[[120 117 135 144 152 137 112 105 130]
 [143 151 135 122 107 131 118 119 135]
 [124 127 115 130 140 151 144 119 102]
 [123 110 120 130 113 130 139 141 142]
 [138 148 150 130 106 112 131 115 124]
 [128 122 116 133 144 151 141 112 103]
 [122 116 133 142 152 140 113 103 129]
 [133 142 151 142 117 108 125 126 113]]
|
[[143 151 135 122 107 131 118 119 135]
 [123 110 120 130 113 130 139 141 142]
 [128 122 116 133 144 151 141 112 103]
 [133 142 151 142 117 108 125 126 113]]

[[128 123 140 126 130 133]
 [137 137 110 138 137 133]
 [132 134 114 117 134 133]
 [134 141 129 128 136 133]
 [128 132 119 129 132 133]
 [119 110 132 135 137 133]
 [134 150 130 112 130 133]
 [141 148 116 131 129 133]
 [136 141 127 124 136 133]
 [133 135 115 137 129 133]
 [131 142 139 135 135 133]]
|
[[137 137 110 138 137 133]
 [134 141 129 128 136 133]
 [119 110 132 135 137 133]
 [141 148 116 131 129 133]
 [133 135 115 137 129 133]]

[[119 134 117 130 119 113]
 [122 128 121 120 125 134]
 [135 143 128 126 121 120]
 [137 130 116 128 140 143]
 [140 131 127 120 131 125]
 [115 130 125 128 148 147]
 [135 132 131 122 122 120]
 [117 127 124 126 150 149]
 [135 124 132 129 136 146]
 [128 120 135 130 123 122]
 [128 125 115 133 129 129]]
|
[[122 128 121 120 125 134]
 [137 130 116 128 140 143]
 [115 130 125 128 148 147]
 [117 127 124 126 150 149]
 [128 120 135 130 123 122]]

[[131 122 128 130 128 126 122 123 132 132 118 126 131 124 133 117]
 [130 138 128 133 124 110 121 116 124 127 102 134 135 116 135 120]]
|
[[130 138 128 133 124 110 121 116 124 127 102 134 135 116 135 120]]

[[138 120 110 124 143 137 129 120 123]
 [133 126 130 121 108 124 124 118 136]
 [136 132 135 133 128 143 132 134 133]
 [119 127 125 136 139 132 138 130 129]
 [122 118 130 132 136 153 127 133 126]
 [128 123 135 117 128 111 127 122 122]
 [119 121 119 133 130 140 133 130 123]
 [116 125 125 137 141 148 129 117 128]
 [128 127 119 123 132 129 143 125 123]]
|
[[133 126 130 121 108 124 124 118 136]
 [119 127 125 136 139 132 138 130 129]
 [128 123 135 117 128 111 127 122 122]
 [116 125 125 137 141 148 129 117 128]]

[[140 131 149 143]
 [140 131 147 144]
 [140 131 149 147]
 [141 131 151 144]
 [140 132 149 143]
 [140 130 148 146]
 [140 133 149 144]]
|
[[140 131 147 144]
 [141 131 151 144]
 [140 130 148 146]]

[[125 134 120 132 117 135 127 120 132]
 [134 134 121 129 114 139 134 128 134]
 [126 130 130 126 115 139 139 116 131]
 [128 128 128 128 128 128 128 128 128]
 [109 140 143 113 120 104 126 150 132]
 [126 128 132 126 122 134 135 120 129]
 [125 123 130 133 140 135 127 134 122]]
|
[[134 134 121 129 114 139 134 128 134]
 [128 128 128 128 128 128 128 128 128]
 [126 128 132 126 122 134 135 120 129]]

[[137 154 118 127 115 125 125]
 [125 108 135 122 131 119 123]
 [130 116 137 127 137 130 119]
 [137 124 121 142 129 123 140]
 [126 130 109 126 121 143 143]]
|
[[125 108 135 122 131 119 123]
 [137 124 121 142 129 123 140]]

[[140 110 117 150 118 126 126]
 [135 125 130 140 131 133 143]
 [124 128 133 120 138 142 129]
 [121 122 136 118 128 115 125]
 [122 141 119 125 113 134 138]
 [131 132 128 132 125 136 126]
 [137 133 117 128 130 113 141]
 [133 138 124 135 131 129 130]
 [125 135 127 126 119 127 126]
 [133 130 133 120 126 125 137]
 [118 108 132 144 138 137 132]
 [127 134 131 117 128 130 128]]
|
[[135 125 130 140 131 133 143]
 [121 122 136 118 128 115 125]
 [131 132 128 132 125 136 126]
 [133 138 124 135 131 129 130]
 [133 130 133 120 126 125 137]
 [127 134 131 117 128 130 128]]
---
[[123 123 131 124 130 131 124 122]
 [129 125 130 126 132 126 125 121]
 [134 132 128 132 129 124 132 132]
 [121 127 156 128 146 130 129 121]]
|
[[123 123 131 124 130 131 124 122]
 [129 125 130 126 132 126 125 121]
 [121 127 156 128 146 130 129 121]
 [134 132 128 132 129 124 132 132]]

[[135 123 102 102 115 146 133 133]
 [114 137 154 153 137 108 117 115]
 [152 119 128 125 120 126 121 117]
 [123 109 118 124 118 124 116 117]
 [128 129 114 111 116 135 130 125]
 [126 134 129 124 125 127 156 147]]
|
[[123 109 118 124 118 124 116 117]
 [152 119 128 125 120 126 121 117]
 [135 123 102 102 115 146 133 133]
 [128 129 114 111 116 135 130 125]
 [126 134 129 124 125 127 156 147]
 [114 137 154 153 137 108 117 115]]

[[141 113 128 137 124 146 113 109 137 114]
 [108 142 132 136 121 125 142 140 126 154]
 [134 129 127 141 116 138 115 117 130 135]
 [119 125 115 116 139 131 120 131 126 120]
 [149 127 143 118 122 111 134 141 136 147]]
|
[[141 113 128 137 124 146 113 109 137 114]
 [119 125 115 116 139 131 120 131 126 120]
 [149 127 143 118 122 111 134 141 136 147]
 [134 129 127 141 116 138 115 117 130 135]
 [108 142 132 136 121 125 142 140 126 154]]

[[113 128 119 120 153 129 130 138 118 145]
 [112 108 123 128 140 142 118 143 137 137]
 [128 134 122 130 136 127 112 128 107 127]
 [121 121 118 125 118 145 128 111 121 117]
 [132 123 131 125 137 118 154 141 153 136]
 [129 132 121 124 122 154 154 104 128 108]
 [142 126 123 144 141 155 121 136 147 117]
 [146 133 137 145 151 123 117 157 147 136]
 [120 129 119 125 125 133 117 126 101 128]]
|
[[112 108 123 128 140 142 118 143 137 137]
 [121 121 118 125 118 145 128 111 121 117]
 [132 123 131 125 137 118 154 141 153 136]
 [142 126 123 144 141 155 121 136 147 117]
 [113 128 119 120 153 129 130 138 118 145]
 [120 129 119 125 125 133 117 126 101 128]
 [129 132 121 124 122 154 154 104 128 108]
 [146 133 137 145 151 123 117 157 147 136]
 [128 134 122 130 136 127 112 128 107 127]]

[[133 140 130 118]
 [141 151 145 105]
 [129 141 121 109]
 [137 158 127 109]
 [137 134 119 127]
 [133 142 118 120]]
|
[[137 134 119 127]
 [133 140 130 118]
 [129 141 121 109]
 [133 142 118 120]
 [141 151 145 105]
 [137 158 127 109]]

[[143 116 125 137 132 131 142 123 125]
 [121 140 121 127 130 135 125 139 131]
 [129 119 151 141 117 102 119 126 103]]
|
[[143 116 125 137 132 131 142 123 125]
 [129 119 151 141 117 102 119 126 103]
 [121 140 121 127 130 135 125 139 131]]

[[134 137 125 132 116 149 142 116 143 135 117]
 [123 127 123 111 125 116 124 126 147 130 145]
 [141 141 141 126 122 121 128 125 137 141 121]
 [120 140 125 122 132 137 119 125 133 137 124]
 [121 114 113 128 133 143 132 125 117 108 131]
 [109 125 136 138 106 125 137 124 134 127 120]]
|
[[121 114 113 128 133 143 132 125 117 108 131]
 [109 125 136 138 106 125 137 124 134 127 120]
 [123 127 123 111 125 116 124 126 147 130 145]
 [134 137 125 132 116 149 142 116 143 135 117]
 [120 140 125 122 132 137 119 125 133 137 124]
 [141 141 141 126 122 121 128 125 137 141 121]]

[[134 126 131 129 128 127]
 [146 117 132 128 132 128]
 [149 137 138 136 134 132]
 [133 122 106 134 140 125]
 [121 127 111 124 131 130]
 [126 131 132 126 130 129]
 [131 134 135 123 135 134]
 [123 125 115 128 135 130]]
|
[[146 117 132 128 132 128]
 [133 122 106 134 140 125]
 [123 125 115 128 135 130]
 [134 126 131 129 128 127]
 [121 127 111 124 131 130]
 [126 131 132 126 130 129]
 [131 134 135 123 135 134]
 [149 137 138 136 134 132]]
---
[[139 122 109 147]
 [134 144 153 101]
 [144 108 117 138]
 [152 106 134 128]
 [143 144 136 113]
 [127 149 144 113]
 [141 142 118 129]
 [148 133 148 107]]
|
[[139 122 109 147]
 [144 108 117 138]
 [141 142 118 129]
 [152 106 134 128]
 [143 144 136 113]
 [127 149 144 113]
 [148 133 148 107]
 [134 144 153 101]]

[[135 101 114 129 148]
 [122 152 122 103 145]
 [106 104 140 139 153]
 [123 107 117 132 133]]
|
[[135 101 114 129 148]
 [123 107 117 132 133]
 [122 152 122 103 145]
 [106 104 140 139 153]]

[[111 106 134]
 [121 125 125]]
|
[[121 125 125]
 [111 106 134]]

[[119 109 125 141 129 137 114 130 139 139 153 105]
 [126 142 112 157 127 149 136 132 115 134 156 156]]
|
[[126 142 112 157 127 149 136 132 115 134 156 156]
 [119 109 125 141 129 137 114 130 139 139 153 105]]

[[140 156 132 128]
 [149 146 130 128]]
|
[[149 146 130 128]
 [140 156 132 128]]

[[114 123 141 128 129 124 129 116]
 [118 107 124 132 129 132 122 136]
 [141 137 134 132 142 145 139 136]
 [148 131 132 134 138 137 141 121]]
|
[[118 107 124 132 129 132 122 136]
 [148 131 132 134 138 137 141 121]
 [141 137 134 132 142 145 139 136]
 [114 123 141 128 129 124 129 116]]

[[127 124 126 129 126 131 134]
 [136 131 141 136 111 150 140]
 [131 132 137 131 121 134 140]
 [152 108 107 147 125 153 112]
 [126 124 127 130 128 129 133]
 [131 132 138 131 121 135 140]]
|
[[152 108 107 147 125 153 112]
 [127 124 126 129 126 131 134]
 [126 124 127 130 128 129 133]
 [131 132 137 131 121 134 140]
 [131 132 138 131 121 135 140]
 [136 131 141 136 111 150 140]]

[[112 133 141 115 131 109]
 [124 135 124 119 107 110]
 [112 154 128 112 132 133]
 [110 134 122 127 110 111]]
|
[[110 134 122 127 110 111]
 [124 135 124 119 107 110]
 [112 154 128 112 132 133]
 [112 133 141 115 131 109]]
